Here is a tiny trained network, its code and every weight. The questions are about switching its units off for an input and a target symbol, where a switched-off unit gives its printed mean instead of its output.

import numpy as np


def w(rows, s, z=0):
    codes = np.array(rows[::2]) - 128.0
    scale = np.full(codes.shape[1], s)
    scale[-1] = z or s
    return codes * scale


def norm(h):
    return h / np.sqrt((h * h).mean(-1, keepdims=True) + 1e-5)


def f(y):
    return np.maximum(y, 0)


def softmax(a):
    e = np.exp(a - a.max(-1, keepdims=True))
    return e / e.sum(-1, keepdims=True)


def log_softmax(a):
    a = a - a.max(-1, keepdims=True)
    return a - np.log(np.exp(a).sum(-1, keepdims=True))


def net(x, mask):
    ids = ['ΓΞΠΦΨαεζηλσω'.index(c) for c in x.split()]
    T = len(ids)
    res = E[ids] + P[:T]
    u = 0
    for l in range(2):
        q, k, v = (norm(res) @ M[l].T for M in (Q, K, V))
        z = softmax(np.where(np.tri(T) > 0, q @ k.T / 4**0.5, -1e9)) @ v
        res = res + np.where(mask[u], z, O[l][:, -1]) @ O[l][:, :-1]
        u += 1
        y = f(norm(res) @ A[l][:, :-1].T + A[l][:, -1])
        res = res + np.where(mask[u : u + 8], y, B[l][:, -1]) @ B[l][:, :-1]
        u += 8
    return log_softmax(norm(res)[-1] @ U[:, :-1].T + U[:, -1])


Q, K, V, O, A, B = {}, {}, {}, {}, {}, {}
E = w([
[82,190,171,119,100],'Γ',
[85,125,238,138,249],'Ξ',
[98,94,184,114,111],'Π',
[148,142,134,153,3],'Φ',
[156,154,108,210,146],'Ψ',
[154,153,110,210,147],'α',
[116,63,188,86,89],'ε',
[104,202,144,170,127],'ζ',
[200,89,122,77,155],'η',
[120,187,147,136,123],'λ',
[105,82,185,112,101],'σ',
[103,85,186,113,104],'ω',
],0.016)
P = w([
[49,80,60,162,102],'0',
[54,108,73,142,100],'1',
[61,87,118,147,103],'2',
[58,90,150,147,116],'3',
[66,91,168,145,122],'4',
[73,102,184,145,127],'5',
[84,109,194,143,138],'6',
[99,121,202,142,138],'7',
[113,131,209,141,143],'8',
[125,140,221,141,146],'9',
[143,149,229,135,152],'10',
[158,154,242,137,152],'11',
[182,157,254,129,148],'12',
[183,153,254,129,146],'13',
],0.0089)
Q[0] = w([
[145,86,164,167,108],'L0H1',
[145,144,140,188,151],'L0H1',
[168,132,196,108,91],'L0H1',
[142,166,10,44,128],'L0H1',
],0.012)
K[0] = w([
[159,181,194,105,143],'L0H1',
[148,125,166,85,108],'L0H1',
[156,136,139,126,103],'L0H1',
[9,78,9,123,136],'L0H1',
],0.013)
V[0] = w([
[156,194,62,123,170],'L0H1',
[222,174,205,50,126],'L0H1',
[119,129,138,29,28],'L0H1',
[94,254,133,192,24],'L0H1',
],0.0077)
O[0] = w([
[117,25,124,234,92,1],'L0H1',
[81,6,25,144,159,141],'L0H1',
[90,154,2,126,138,126],'L0H1',
[35,94,138,147,160,153],'L0H1',
],0.0085,0.0056)
A[0] = w([
[141,157,101,211,132,213],'L0N1',
[116,86,124,51,103,254],'L0N2',
[159,127,152,111,182,108],'L0N3',
[187,140,134,104,153,51],'L0N4',
[95,146,173,163,160,112],'L0N5',
[110,151,80,138,164,219],'L0N6',
[120,96,133,117,9,105],'L0N7',
[198,102,102,85,134,215],'L0N8',
],0.012,0.0032)
B[0] = w([
[17,157,165,40,61,176],'L0N1',
[52,234,97,133,114,254],'L0N2',
[90,208,147,148,158,208],'L0N3',
[87,129,152,123,134,159],'L0N4',
[155,83,124,102,69,253],'L0N5',
[80,156,91,77,189,165],'L0N6',
[129,125,145,201,187,192],'L0N7',
[60,52,166,2,165,178],'L0N8',
],0.0084,0.006)
Q[1] = w([
[104,237,191,150,202],'L1H1',
[18,255,247,41,88],'L1H1',
[85,147,160,185,166],'L1H1',
[18,105,147,92,134],'L1H1',
],0.0075)
K[1] = w([
[141,98,234,212,234],'L1H1',
[107,174,97,235,244],'L1H1',
[194,83,119,107,224],'L1H1',
[78,12,127,181,254],'L1H1',
],0.0062)
V[1] = w([
[150,151,58,255,17],'L1H1',
[103,162,174,22,4],'L1H1',
[128,227,127,165,90],'L1H1',
[99,101,56,83,44],'L1H1',
],0.0085)
O[1] = w([
[94,125,126,152,241,3],'L1H1',
[183,2,28,94,203,191],'L1H1',
[100,120,132,254,230,155],'L1H1',
[182,90,195,105,164,55],'L1H1',
],0.0091,0.012)
A[1] = w([
[108,196,200,142,117,123],'L1N1',
[181,65,125,154,114,2],'L1N2',
[108,148,166,141,247,165],'L1N3',
[136,81,91,45,78,156],'L1N4',
[171,83,136,79,198,121],'L1N5',
[128,168,93,243,220,69],'L1N6',
[113,185,186,110,168,52],'L1N7',
[59,121,32,179,107,109],'L1N8',
],0.011,0.0045)
B[1] = w([
[47,168,79,147,145,232],'L1N1',
[109,169,109,138,127,129],'L1N2',
[225,177,171,159,77,195],'L1N3',
[254,118,167,117,138,254],'L1N4',
[147,144,116,239,155,167],'L1N5',
[193,174,196,43,132,168],'L1N6',
[208,35,14,76,76,164],'L1N7',
[115,19,52,84,101,227],'L1N8',
],0.0064,0.0066)
U = w([
[178,163,106,131,151,122],'Γ',
[133,213,178,117,57,171],'Ξ',
[176,170,96,126,161,117],'Π',
[41,80,44,157,158,133],'Φ',
[172,100,225,185,115,214],'Ψ',
[183,170,96,126,154,151],'α',
[171,106,219,176,119,172],'ε',
[111,16,173,138,139,61],'ζ',
[180,142,70,14,147,3],'η',
[190,37,109,73,76,10],'λ',
[112,51,201,165,145,143],'σ',
[30,148,116,156,249,148],'ω',
],0.011,0.004)

Each question gives the input, a string of symbols that net reads in full, and the target symbol t.
The units are the heads (4 rows each of Q, K, V and O) and the neurons (one row each of A and B). Each row of codes is followed by its name. A weight is (code - 128) times the scale printed after its matrix; where a second scale follows, it is the last column's (O, A, B and U).
mask holds one flag per unit, layer by layer, with each layer's heads first. A switched-off unit (its flag False) gives its mean, the last column of its rows in O or B, instead of its output. The means were averaged over made-up inputs and are rounded, as every weight is.
A unit's drop is (log p(t) with every unit on - log p(t) with that unit switched off) / (log p(t) with every unit on - log p(t) with every unit switched off).
The circuit of an input: a set's keep is (log p(t) with only the set's units on - log p(t) with every unit switched off) / (log p(t) with every unit on - log p(t) with every unit switched off). Starting from the 12 units with the biggest drops (on a tie, the unit counted first), units are removed one at a time, each time the one whose removal leaves the highest keep (on an exact tie, the one counted first), for as long as the keep stays at least 0.8.
units of the circuit, in order: the units of the circuit, biggest drop first
unit that matters most: the unit with the biggest drop
k most important neurons: the k neurons with the biggest drops, biggest first
top k neurons in layer l: the k neurons of layer l with the biggest drops, biggest first
input σ ζ Ξ Ψ Ξ ε Π η ε ε, target η: units of the circuit, in order	(L0H1; L0N2; L1N4)
input Ψ ω Π α α ε Φ Φ ε, target ω: units of the circuit, in order	(L1H1)
input Φ ε λ ω ε Φ ε Π σ ω ε Ξ λ Ψ, target λ: 2 most important neurons	(L0N1; L0N2)
input Π Φ σ Φ λ Γ Ξ Ξ Ξ λ ω λ Ψ α, target λ: units of the circuit, in order	(L0H1; L0N5; L0N2; L1H1)
input ε Ψ ω, target Ψ: top 2 neurons in layer 0	(L0N1; L0N3)
input Φ ω ω η ζ ε Φ ε, target ω: 2 most important neurons	(L0N7; L1N4)
input Γ α ω Φ Ψ ε λ ε, target ζ: units of the circuit, in order	(L0H1; L1H1; L0N1)
input σ Π Ξ ε, target Ξ: units of the circuit, in order	(L0N2; L1H1)
input Φ ζ σ Ξ Π ω η ζ, target η: units of the circuit, in order	(L0H1; L0N6; L0N2)
input Γ ω η ω σ ε ε Π Γ Π Φ σ Φ Γ, target ω: units of the circuit, in order	(L0H1; L1H1; L0N7)
input ε Ξ Π, target Ξ: units of the circuit, in order	(L0H1; L1N8)
input ω η Π Φ Γ η α ζ Π Γ Ξ Φ, target Φ: top 2 neurons in layer 0	(L0N7; L0N3)
input ζ α η Ξ Φ Π Π, target Φ: 3 most important neurons	(L0N7; L0N5; L0N8)
input Ψ ζ Π Φ α, target ω: 2 most important neurons	(L0N1; L0N7)
input Φ ε ε η ε α Φ Φ Ξ α Φ Φ ω Γ, target Φ: units of the circuit, in order	(L0H1)
input η ε ζ, target η: 2 most important neurons	(L0N8; L0N1)
input α Π Ξ Ψ, target Ξ: units of the circuit, in order	(L0N1; L0H1)
input ε η ε α, target η: top 3 neurons in layer 0	(L0N1; L0N6; L0N8)
input Φ σ Ξ σ ε Ξ ε ω η η Φ λ, target η: units of the circuit, in order	(L0H1; L0N6; L1N4; L0N2)
input σ ω ζ Π σ Ξ σ Ξ Π η Ψ Φ Ψ, target ω: unit that matters most	L0N1
input Ξ ω ζ Φ Π Ψ α ε ζ, target Φ: top 3 neurons in layer 0	(L0N8; L0N1; L0N7)
input ε σ Φ Ξ η α Φ ε, target Φ: 2 most important neurons	(L0N7; L0N5)
input α Γ λ Ξ λ Γ Φ Ψ, target Φ: 2 most important neurons	(L0N8; L0N7)
input Ξ Γ σ σ Φ, target Φ: 2 most important neurons	(L0N7; L1N8)
input Γ Φ λ ζ Ψ ε, target Ψ: 2 most important neurons	(L1N3; L0N1)
input λ Φ Φ, target ω: 2 most important neurons	(L0N7; L0N5)
input Π ω Ξ ζ ε α λ ε Φ α Ξ α, target Ξ: 2 most important neurons	(L0N1; L0N2)
input Ξ ζ Φ ω, target Φ: 4 most important neurons	(L0N7; L0N8; L0N5; L1N8)
input Ψ σ ζ Ξ, target Ξ: unit that matters most	L0N3
input σ Ξ ζ λ Φ ε α Π σ Φ Ψ λ, target λ: top 2 neurons in layer 1	(L1N1; L1N4)
